Here is a tiny trained network, its code and every weight. The questions are about switching its units off for an input and a class, where a switched-off unit gives its printed mean instead of its output.

import numpy as np


def w(rows, s, z=0):
    codes = np.array(rows[::2]) - 128.0
    scale = np.full(codes.shape[1], s)
    scale[-1] = z or s
    return codes * scale


def f(y):
    return y / 2 * (1 + np.tanh(0.7978845608 * (y + 0.044715 * y**3)))


def log_softmax(a):
    a = a - a.max(-1, keepdims=True)
    return a - np.log(np.exp(a).sum(-1, keepdims=True))


def net(x, mask):
    res = np.array(x, float).reshape(1, 6) / 4 @ E
    y = f(res @ A[0][:, :-1].T + A[0][:, -1])
    res = res + np.where(mask, y, B[0][:, -1]) @ B[0][:, :-1]
    return log_softmax(res[-1] @ U[:, :-1].T + U[:, -1])


A, B = {}, {}
E = w([
[213,51,82,73,219],'x0',
[126,254,117,9,159],'x1',
[131,128,129,126,130],'x2',
[129,122,130,127,124],'x3',
[124,128,130,130,129],'x4',
[194,102,223,69,55],'x5',
],0.0062)
A[0] = w([
[193,99,217,64,57,117],'neuron 0',
[183,85,99,96,189,104],'neuron 1',
[195,96,222,60,52,119],'neuron 2',
[53,151,24,186,203,121],'neuron 3',
[4,220,191,198,37,130],'neuron 4',
[185,69,91,84,196,101],'neuron 5',
[166,116,110,129,148,248],'neuron 6',
[42,162,11,201,214,114],'neuron 7',
[132,19,140,238,84,120],'neuron 8',
[185,73,92,88,196,105],'neuron 9',
[49,156,23,192,203,114],'neuron 10',
[126,225,121,33,149,120],'neuron 11',
[124,238,116,20,147,114],'neuron 12',
[3,221,190,199,32,128],'neuron 13',
[180,87,96,101,187,121],'neuron 14',
[194,72,93,90,204,105],'neuron 15',
[55,150,29,183,199,119],'neuron 16',
[124,225,116,30,146,118],'neuron 17',
[123,216,120,41,148,119],'neuron 18',
],0.0054,0.011)
B[0] = w([
[154,165,205,119,183,146],'neuron 0',
[177,141,89,116,119,130],'neuron 1',
[147,154,195,117,167,149],'neuron 2',
[154,152,194,97,153,156],'neuron 3',
[214,82,40,51,170,187],'neuron 4',
[193,143,58,111,117,134],'neuron 5',
[3,83,135,25,125,255],'neuron 6',
[164,155,213,97,168,160],'neuron 7',
[124,9,131,205,197,164],'neuron 8',
[176,138,77,108,119,134],'neuron 9',
[171,162,219,98,174,153],'neuron 10',
[116,43,131,201,169,161],'neuron 11',
[123,7,134,240,188,165],'neuron 12',
[221,79,36,47,172,187],'neuron 13',
[147,137,94,104,119,136],'neuron 14',
[176,136,68,104,121,137],'neuron 15',
[160,158,199,99,156,152],'neuron 16',
[121,32,134,212,177,161],'neuron 17',
[121,32,131,214,187,156],'neuron 18',
],0.0066,0.0092)
U = w([
[84,119,120,110,126,249],'0',
[135,66,125,240,155,54],'1',
[235,145,31,94,124,60],'2',
[78,144,126,104,118,223],'3',
[165,185,225,119,141,54],'4',
[72,129,115,117,112,189],'5',
[125,214,96,199,83,21],'6',
[166,227,95,251,58,2],'7',
],0.011,0.004)

Each question gives the input, the list of numbers given to net, and the class t.
The units are the neurons (one row each of A and B). Each row of codes is followed by its name. A weight is (code - 128) times the scale printed after its matrix; where a second scale follows, it is the last column's (A, B and U).
mask holds one flag per neuron, in row order. A switched-off neuron (its flag False) gives its mean, the last column of its row in B, instead of its output. The means were averaged over made-up inputs and are rounded, as every weight is.
A unit's drop is (log p(t) with every unit on - log p(t) with that unit switched off) / (log p(t) with every unit on - log p(t) with every unit switched off).
The circuit of an input: a set's keep is (log p(t) with only the set's units on - log p(t) with every unit switched off) / (log p(t) with every unit on - log p(t) with every unit switched off). Starting from the 12 units with the biggest drops (on a tie, the unit counted first), units are removed one at a time, each time the one whose removal leaves the highest keep (on an exact tie, the one counted first), for as long as the keep stays at least 0.8.
circuit, biggest first: the units of the circuit, biggest drop first
top k neurons: the k neurons with the biggest drops, biggest first
drop of u: that unit's drop, to one decimal
input [-1,8,5,-5,7,-7], class 1: circuit, biggest first -> neuron 12; neuron 17
input [-8,3,1,-8,-3,-1], class 2: top 2 neurons -> neuron 13; neuron 4
input [8,8,-2,-2,4,1], class 1: circuit, biggest first -> neuron 12; neuron 17
input [3,-3,-2,4,7,7], class 4: circuit, biggest first -> neuron 0; neuron 2
input [6,8,6,-1,-6,-6], class 1: circuit, biggest first -> neuron 12; neuron 17
input [6,1,-1,4,5,8], class 4: top 2 neurons -> neuron 0; neuron 2
input [-1,-4,-2,5,0,-5], class 3: top neuron -> neuron 12
input [5,7,-4,0,1,-4], class 1: drop of neuron 12 -> 0.3
input [-8,0,-4,0,4,-6], class 2: drop of neuron 4 -> 0.3
input [-6,-2,-3,-6,-6,-1], class 2: drop of neuron 13 -> 0.4
